Below is a small trained network, with its code and all its weights. Each question gives an input and a class and asks what happens when units are switched off, that is, made to give their printed mean instead of their output.

import numpy as np


def w(rows, s, z=0):
    codes = np.array(rows[::2]) - 128.0
    scale = np.full(codes.shape[1], s)
    scale[-1] = z or s
    return codes * scale


def norm(h):
    return h / np.sqrt((h * h).mean(-1, keepdims=True) + 1e-5)


def f(y):
    return np.maximum(y, 0)


def log_softmax(a):
    a = a - a.max(-1, keepdims=True)
    return a - np.log(np.exp(a).sum(-1, keepdims=True))


def net(x, mask):
    res = np.array(x, float).reshape(1, 2) / 4 @ E
    u = 0
    for l in range(4):
        y = f(norm(res) @ A[l][:, :-1].T + A[l][:, -1])
        res = res + np.where(mask[u : u + 7], y, B[l][:, -1]) @ B[l][:, :-1]
        u += 7
    return log_softmax(norm(res)[-1] @ U[:, :-1].T + U[:, -1])


A, B = {}, {}
E = w([
[197,137,92,148,133,1,82,29],'x0',
[32,159,194,195,128,174,138,125],'x1',
],0.013)
A[0] = w([
[137,200,140,104,87,111,162,145,85],'0.n1',
[121,133,111,151,142,69,69,1,50],'0.n2',
[157,185,180,162,138,6,18,71,43],'0.n3',
[190,102,115,97,159,164,122,179,30],'0.n4',
[232,90,26,94,134,64,72,99,34],'0.n5',
[172,91,143,86,161,131,99,187,38],'0.n6',
[124,174,157,145,139,107,159,60,1],'0.n7',
],0.0094,0.0063)
B[0] = w([
[150,102,130,159,161,141,82,122,128],'0.n1',
[163,76,136,170,121,127,20,138,219],'0.n2',
[96,128,141,164,146,88,52,114,237],'0.n3',
[113,164,82,135,10,124,142,153,155],'0.n4',
[156,81,170,62,146,122,230,97,248],'0.n5',
[152,131,121,124,50,117,119,144,150],'0.n6',
[111,187,62,172,75,173,53,167,145],'0.n7',
],0.012,0.011)
A[1] = w([
[146,141,89,53,155,179,173,166,15],'1.n1',
[170,159,88,254,166,55,144,159,17],'1.n2',
[45,166,210,161,124,179,161,142,166],'1.n3',
[162,21,170,76,89,87,97,102,9],'1.n4',
[102,136,52,29,168,146,175,140,31],'1.n5',
[219,128,138,110,129,117,159,100,47],'1.n6',
[166,103,115,203,246,95,130,124,1],'1.n7',
],0.0097,0.0036)
B[1] = w([
[191,49,189,97,13,145,89,139,166],'1.n1',
[118,81,179,46,54,170,134,115,151],'1.n2',
[66,178,59,96,219,161,151,21,254],'1.n3',
[145,148,54,106,254,102,159,103,216],'1.n4',
[67,107,133,116,42,117,119,113,156],'1.n5',
[83,155,97,112,145,84,185,98,176],'1.n6',
[117,142,116,70,93,156,133,169,162],'1.n7',
],0.0094,0.0097)
A[2] = w([
[124,166,161,148,208,182,162,101,40],'2.n1',
[100,133,194,188,219,123,183,196,76],'2.n2',
[138,171,178,247,32,100,1,123,3],'2.n3',
[125,162,108,152,96,132,105,65,95],'2.n4',
[123,178,129,150,115,207,101,192,157],'2.n5',
[122,142,152,68,134,147,171,180,65],'2.n6',
[120,84,119,103,106,79,61,174,105],'2.n7',
],0.01,0.004)
B[2] = w([
[157,174,162,120,173,123,152,125,228],'2.n1',
[101,116,120,152,165,96,158,100,156],'2.n2',
[114,1,200,170,66,189,111,98,254],'2.n3',
[88,130,183,135,104,147,157,119,179],'2.n4',
[132,168,122,188,135,169,110,138,198],'2.n5',
[159,103,163,161,91,84,121,165,171],'2.n6',
[71,201,166,168,139,138,155,136,207],'2.n7',
],0.014,0.0059)
A[3] = w([
[109,166,132,103,141,105,129,168,2],'3.n1',
[157,102,90,51,120,144,175,170,47],'3.n2',
[105,204,142,139,201,139,150,114,21],'3.n3',
[179,143,133,169,254,142,157,121,128],'3.n4',
[102,155,115,150,177,142,149,122,87],'3.n5',
[125,125,121,163,124,165,95,204,59],'3.n6',
[107,147,118,170,78,170,99,161,100],'3.n7',
],0.015,0.0052)
B[3] = w([
[148,147,136,134,204,159,142,80,128],'3.n1',
[90,158,154,246,120,156,156,171,182],'3.n2',
[16,182,221,226,86,200,227,41,224],'3.n3',
[112,226,55,88,211,104,116,142,248],'3.n4',
[89,156,155,110,154,114,176,147,195],'3.n5',
[135,125,119,77,138,156,14,157,155],'3.n6',
[171,154,68,58,188,119,78,115,183],'3.n7',
],0.012,0.011)
U = w([
[60,184,148,148,182,169,183,99,183],'0',
[113,47,179,181,110,132,54,98,198],'1',
[159,122,67,80,244,34,126,89,159],'2',
[170,111,97,100,75,112,249,176,119],'3',
[128,107,133,119,142,122,130,148,2],'4',
[146,148,80,78,97,184,65,192,188],'5',
],0.021,0.0065)

Each question gives the input, the list of numbers given to net, and the class t.
The units are the neurons (one row each of A and B). Each row of codes is followed by its name. A weight is (code - 128) times the scale printed after its matrix; where a second scale follows, it is the last column's (A, B and U).
mask holds one flag per neuron, layer by layer. A switched-off neuron (its flag False) gives its mean, the last column of its row in B, instead of its output. The means were averaged over made-up inputs and are rounded, as every weight is.
A unit's drop is (log p(t) with every unit on - log p(t) with that unit switched off) / (log p(t) with every unit on - log p(t) with every unit switched off).
most important unit: the unit with the biggest drop
top k neurons: the k neurons with the biggest drops, biggest first
top k neurons in layer l: the k neurons of layer l with the biggest drops, biggest first
drop of u: that unit's drop, to one decimal
input [6,1], class 1: top 2 neurons => 0.n3, 0.n2
input [2,6], class 1: top 2 neurons => 0.n5, 1.n4
input [-5,-7], class 3: top 3 neurons => 0.n3, 0.n2, 0.n7
input [-7,-1], class 5: most important unit => 0.n3
input [1,-3], class 2: top 2 neurons => 1.n4, 3.n3
input [-4,-1], class 5: top 2 neurons => 0.n3, 0.n5
input [-1,-1], class 5: top 2 neurons => 0.n5, 0.n3
input [1,-6], class 3: top 3 neurons in layer 0 => 0.n5, 0.n3, 0.n2
input [-2,-1], class 5: top 2 neurons in layer 0 => 0.n5, 0.n3
input [1,0], class 2: top 2 neurons => 0.n5, 1.n4
input [-6,-6], class 5: drop of 0.n5 => 0.4
input [4,-1], class 2: drop of 0.n5 => 3.7
input [-4,-5], class 5: drop of 0.n5 => 0.5
input [3,-1], class 2: most important unit => 0.n5
